[[-1.30  0.84  6.31  0.80 -0.01 -0.20 -3.05 -0.96  2.73  4.91  2.95]
 [-0.99  1.84  2.70  3.90 -0.10 -3.74 -4.50 -3.94  3.02  4.22  1.66]
 [-0.84  1.52  3.49  1.73 -0.23 -3.35 -0.77  2.09  4.48 -1.83  0.29]
 [-1.43 -1.37  1.24  0.70 -1.06 -4.32  1.50  2.30  3.19 -2.80 -3.44]
 [-0.32 -2.07 -0.21  0.91  3.42  1.90 -1.45 -1.75  1.99 -1.14  0.50]
 [-1.30  1.97  2.70 -3.17 -4.25  1.45 -1.14 -0.08 -4.07  0.97  2.69]]
->
[[-1.30 -0.32 -1.43 -0.84 -0.99 -1.30]
 [ 1.97 -2.07 -1.37  1.52  1.84  0.84]
 [ 2.70 -0.21  1.24  3.49  2.70  6.31]
 [-3.17  0.91  0.70  1.73  3.90  0.80]
 [-4.25  3.42 -1.06 -0.23 -0.10 -0.01]
 [ 1.45  1.90 -4.32 -3.35 -3.74 -0.20]
 [-1.14 -1.45  1.50 -0.77 -4.50 -3.05]
 [-0.08 -1.75  2.30  2.09 -3.94 -0.96]
 [-4.07  1.99  3.19  4.48  3.02  2.73]
 [ 0.97 -1.14 -2.80 -1.83  4.22  4.91]
 [ 2.69  0.50 -3.44  0.29  1.66  2.95]]

[[-6.53  2.68  3.99 -4.89]
 [-2.09  4.43  0.60 -3.32]
 [ 3.14  3.61 -5.89 -0.50]]
->
[[ 3.14 -2.09 -6.53]
 [ 3.61  4.43  2.68]
 [-5.89  0.60  3.99]
 [-0.50 -3.32 -4.89]]

[[ 0.41  0.70 -0.26]
 [-1.81 -3.05  1.88]
 [-1.42 -2.69  1.37]
 [ 5.86  6.41 -6.39]]
->
[[ 5.86 -1.42 -1.81  0.41]
 [ 6.41 -2.69 -3.05  0.70]
 [-6.39  1.37  1.88 -0.26]]

[[ 1.00 -3.46  3.58  3.75 -1.88]
 [-3.55  0.74  0.93 -0.16 -5.98]
 [-4.03  1.71  2.04  0.43 -4.02]]
->
[[-4.03 -3.55  1.00]
 [ 1.71  0.74 -3.46]
 [ 2.04  0.93  3.58]
 [ 0.43 -0.16  3.75]
 [-4.02 -5.98 -1.88]]

[[ 1.04  3.76  0.11  2.47  2.25 -6.11  3.01  4.37  1.00  2.14  3.16 -0.05]
 [-5.14 -1.03  4.45 -2.21 -2.82  0.07  1.19  0.54 -5.37 -3.10 -1.53  4.21]]
->
[[-5.14  1.04]
 [-1.03  3.76]
 [ 4.45  0.11]
 [-2.21  2.47]
 [-2.82  2.25]
 [ 0.07 -6.11]
 [ 1.19  3.01]
 [ 0.54  4.37]
 [-5.37  1.00]
 [-3.10  2.14]
 [-1.53  3.16]
 [ 4.21 -0.05]]

[[-0.20 -3.93 -2.37]
 [ 2.94 -1.01  1.45]
 [ 0.20 -4.20 -2.37]
 [ 4.66  0.27 -0.04]
 [ 0.20 -4.23 -3.18]
 [ 5.07  0.28  0.67]
 [ 4.67 -0.27  0.02]
 [ 4.76 -1.59  0.38]]
->
[[ 4.76  4.67  5.07  0.20  4.66  0.20  2.94 -0.20]
 [-1.59 -0.27  0.28 -4.23  0.27 -4.20 -1.01 -3.93]
 [ 0.38  0.02  0.67 -3.18 -0.04 -2.37  1.45 -2.37]]
